Here is a tiny trained network, its code and every weight. The questions are about switching its units off for an input and a class, where a switched-off unit gives its printed mean instead of its output.

import numpy as np


def w(rows, s, z=0):
    codes = np.array(rows[::2]) - 128.0
    scale = np.full(codes.shape[1], s)
    scale[-1] = z or s
    return codes * scale


def norm(h):
    return h / np.sqrt((h * h).mean(-1, keepdims=True) + 1e-5)


def f(y):
    return np.maximum(y, 0)


def log_softmax(a):
    a = a - a.max(-1, keepdims=True)
    return a - np.log(np.exp(a).sum(-1, keepdims=True))


def net(x, mask):
    res = np.array(x, float).reshape(1, 6) / 4 @ E
    u = 0
    for l in range(4):
        y = f(norm(res) @ A[l][:, :-1].T + A[l][:, -1])
        res = res + np.where(mask[u : u + 9], y, B[l][:, -1]) @ B[l][:, :-1]
        u += 9
    return log_softmax(norm(res)[-1] @ U[:, :-1].T + U[:, -1])


A, B = {}, {}
E = w([
[79,129,128,2,175,110,78,128,130],'x0',
[189,141,125,151,154,40,72,129,86],'x1',
[66,56,165,163,169,80,174,170,112],'x2',
[143,105,116,107,105,140,142,122,53],'x3',
[129,133,109,113,84,114,131,184,137],'x4',
[190,115,92,101,188,130,200,134,155],'x5',
],0.014)
A[0] = w([
[147,107,63,87,7,73,135,246,172,72],'0.n1',
[119,54,111,94,101,118,181,106,16,83],'0.n2',
[139,121,176,171,167,141,141,10,120,83],'0.n3',
[97,130,167,163,162,80,131,161,208,133],'0.n4',
[127,110,171,135,203,174,110,19,108,58],'0.n5',
[151,112,115,134,138,107,114,139,128,71],'0.n6',
[72,154,139,154,90,136,58,135,103,2],'0.n7',
[120,215,194,151,163,103,117,148,252,39],'0.n8',
[165,156,120,96,90,161,133,115,55,96],'0.n9',
],0.011,0.01)
B[0] = w([
[113,195,172,160,214,172,119,124,92,252],'0.n1',
[105,91,57,143,120,138,108,131,119,239],'0.n2',
[111,176,128,139,130,136,126,192,124,199],'0.n3',
[114,70,96,137,136,147,119,117,86,246],'0.n4',
[121,184,159,134,161,158,119,180,92,191],'0.n5',
[108,132,153,117,122,98,130,105,121,135],'0.n6',
[78,146,148,150,125,101,131,63,129,162],'0.n7',
[103,140,6,137,116,149,111,109,76,200],'0.n8',
[134,53,101,149,140,163,85,115,135,218],'0.n9',
],0.016,0.0045)
A[1] = w([
[159,145,112,163,173,43,80,118,168,54],'1.n1',
[172,140,163,189,79,126,192,93,120,2],'1.n2',
[171,220,113,111,94,158,88,66,179,45],'1.n3',
[203,121,64,100,175,137,197,163,144,61],'1.n4',
[92,144,210,133,17,89,108,78,119,83],'1.n5',
[201,127,112,81,183,104,205,137,165,46],'1.n6',
[62,136,148,112,120,206,200,74,220,1],'1.n7',
[106,125,151,4,158,96,123,82,132,44],'1.n8',
[187,167,137,93,76,158,105,124,170,7],'1.n9',
],0.014,0.0062)
B[1] = w([
[175,135,125,53,12,155,168,129,59,195],'1.n1',
[160,168,113,128,145,70,90,207,246,167],'1.n2',
[161,4,154,148,196,172,122,103,107,255],'1.n3',
[43,149,161,157,121,111,92,27,126,236],'1.n4',
[59,163,169,137,114,97,144,47,163,184],'1.n5',
[36,164,188,170,67,97,116,52,129,179],'1.n6',
[161,133,130,53,35,155,182,161,78,208],'1.n7',
[154,190,91,134,110,83,41,207,214,215],'1.n8',
[222,48,158,144,167,126,41,85,129,166],'1.n9',
],0.012,0.0058)
A[2] = w([
[152,156,94,120,81,105,113,117,45,111],'2.n1',
[103,223,242,160,180,190,100,185,84,151],'2.n2',
[183,135,124,245,77,148,180,140,182,81],'2.n3',
[190,104,173,100,75,51,136,120,94,3],'2.n4',
[80,181,157,130,145,109,154,191,80,123],'2.n5',
[146,130,166,120,163,113,186,105,188,52],'2.n6',
[99,67,206,116,146,52,182,193,133,10],'2.n7',
[159,140,55,186,97,116,153,86,175,59],'2.n8',
[182,134,170,97,141,47,113,113,78,76],'2.n9',
],0.011,0.0051)
B[2] = w([
[94,156,93,49,123,193,226,141,68,202],'2.n1',
[191,186,101,78,230,83,253,76,193,255],'2.n2',
[80,216,101,80,154,95,2,224,175,201],'2.n3',
[148,124,187,91,49,127,186,185,49,147],'2.n4',
[242,133,168,102,200,156,168,76,174,193],'2.n5',
[59,162,151,185,32,81,82,181,162,130],'2.n6',
[227,61,165,197,153,143,71,77,162,147],'2.n7',
[48,143,143,109,105,104,59,190,126,162],'2.n8',
[159,159,176,149,58,190,182,146,93,171],'2.n9',
],0.0083,0.007)
A[3] = w([
[129,138,149,78,57,180,210,152,139,37],'3.n1',
[127,122,43,166,122,168,109,133,88,85],'3.n2',
[113,81,128,88,116,150,165,153,175,70],'3.n3',
[144,141,132,80,124,79,86,188,180,12],'3.n4',
[200,106,129,118,138,141,83,94,144,41],'3.n5',
[147,99,168,105,33,146,137,159,145,33],'3.n6',
[125,128,107,39,146,96,86,110,128,113],'3.n7',
[97,4,182,146,158,62,172,195,137,61],'3.n8',
[69,144,165,151,120,110,148,63,127,3],'3.n9',
],0.013,0.0041)
B[3] = w([
[189,154,144,153,101,48,140,128,26,204],'3.n1',
[69,110,79,78,149,56,155,129,160,253],'3.n2',
[143,153,130,154,107,131,89,147,51,160],'3.n3',
[163,136,112,186,117,111,141,202,187,187],'3.n4',
[120,55,151,148,144,132,183,150,136,202],'3.n5',
[145,144,170,94,137,34,145,129,90,158],'3.n6',
[86,133,149,255,117,119,183,187,131,233],'3.n7',
[220,35,164,126,146,224,68,65,168,199],'3.n8',
[120,136,133,94,138,81,161,65,187,191],'3.n9',
],0.011,0.0062)
U = w([
[186,24,161,150,146,183,71,89,151,162],'0',
[100,181,140,153,128,85,72,244,212,160],'1',
[37,169,190,140,102,76,138,7,145,117],'2',
[69,123,27,138,133,159,107,133,69,151],'3',
[180,157,183,96,65,122,166,165,35,155],'4',
[154,185,165,136,219,163,154,137,120,139],'5',
[135,130,89,76,150,89,156,107,165,107],'6',
[143,114,105,78,86,96,145,127,189,2],'7',
],0.018,0.0097)

Each question gives the input, the list of numbers given to net, and the class t.
The units are the neurons (one row each of A and B). Each row of codes is followed by its name. A weight is (code - 128) times the scale printed after its matrix; where a second scale follows, it is the last column's (A, B and U).
mask holds one flag per neuron, layer by layer. A switched-off neuron (its flag False) gives its mean, the last column of its row in B, instead of its output. The means were averaged over made-up inputs and are rounded, as every weight is.
A unit's drop is (log p(t) with every unit on - log p(t) with that unit switched off) / (log p(t) with every unit on - log p(t) with every unit switched off).
The circuit of an input: a set's keep is (log p(t) with only the set's units on - log p(t) with every unit switched off) / (log p(t) with every unit on - log p(t) with every unit switched off). Starting from the 12 units with the biggest drops (on a tie, the unit counted first), units are removed one at a time, each time the one whose removal leaves the highest keep (on an exact tie, the one counted first), for as long as the keep stays at least 0.8.
units of the circuit, in order: the units of the circuit, biggest drop first
unit that matters most: the unit with the biggest drop
k most important neurons: the k neurons with the biggest drops, biggest first
top k neurons in layer l: the k neurons of layer l with the biggest drops, biggest first
drop when u is switched off: that unit's drop, to one decimal
input [-2,7,2,2,-7,4], class 4: units of the circuit, in order	1.n1
input [-2,7,6,8,2,8], class 2: units of the circuit, in order	1.n4; 1.n6
input [-7,-5,0,2,-1,-6], class 1: 2 most important neurons	1.n2; 2.n3
input [-6,-2,-6,2,3,7], class 2: 2 most important neurons	1.n4; 1.n6
input [5,0,-2,0,-5,-3], class 1: 3 most important neurons	1.n8; 0.n1; 3.n4
input [8,-8,6,7,7,-6], class 1: 3 most important neurons	1.n8; 1.n3; 1.n1
input [2,-7,-4,7,-6,6], class 3: 2 most important neurons	0.n2; 0.n9
input [-5,-5,4,3,5,-3], class 1: top 2 neurons in layer 0	0.n5; 0.n3
input [3,-6,-7,-6,8,-5], class 5: top 2 neurons in layer 0	0.n1; 0.n9
input [4,0,2,1,1,5], class 2: 2 most important neurons	1.n4; 1.n6
input [-3,4,-4,6,-1,-5], class 3: 3 most important neurons	0.n9; 1.n4; 1.n6
input [-8,-5,7,0,-1,3], class 1: 4 most important neurons	2.n3; 1.n2; 1.n3; 0.n9
input [7,-7,-4,-4,-7,-2], class 1: 3 most important neurons	1.n8; 0.n1; 1.n1
input [-3,6,3,7,4,-3], class 3: most important neuron	0.n2
input [-7,6,-1,8,3,8], class 2: 3 most important neurons	1.n4; 1.n6; 1.n8
input [6,3,-1,3,3,-6], class 1: 3 most important neurons	1.n8; 1.n4; 3.n4
input [-3,-7,6,1,6,-3], class 4: 2 most important neurons	1.n7; 1.n3
input [-2,6,6,6,-8,0], class 5: 2 most important neurons	0.n5; 0.n3
input [5,6,-5,-6,2,3], class 3: top 4 neurons in layer 1	1.n7; 1.n1; 1.n3; 1.n8
input [3,8,2,-4,6,5], class 4: units of the circuit, in order	1.n1
input [-3,7,6,-4,4,3], class 4: top 2 neurons in layer 0	0.n9; 0.n2
input [0,6,-7,-8,8,-7], class 3: top 2 neurons in layer 0	0.n8; 0.n5
input [0,-6,0,-5,-2,-5], class 4: top 2 neurons in layer 1	1.n7; 1.n4
input [-2,-1,7,7,-6,1], class 0: top 2 neurons in layer 0	0.n8; 0.n2
input [3,5,-1,4,7,0], class 5: drop when 0.n1 is switched off	1.9
input [1,-8,4,5,8,-3], class 4: drop when 1.n7 is switched off	0.6
input [-7,1,1,-1,-1,-2], class 1: drop when 3.n8 is switched off	0.0
input [-7,1,-8,-2,6,-5], class 0: unit that matters most	1.n3
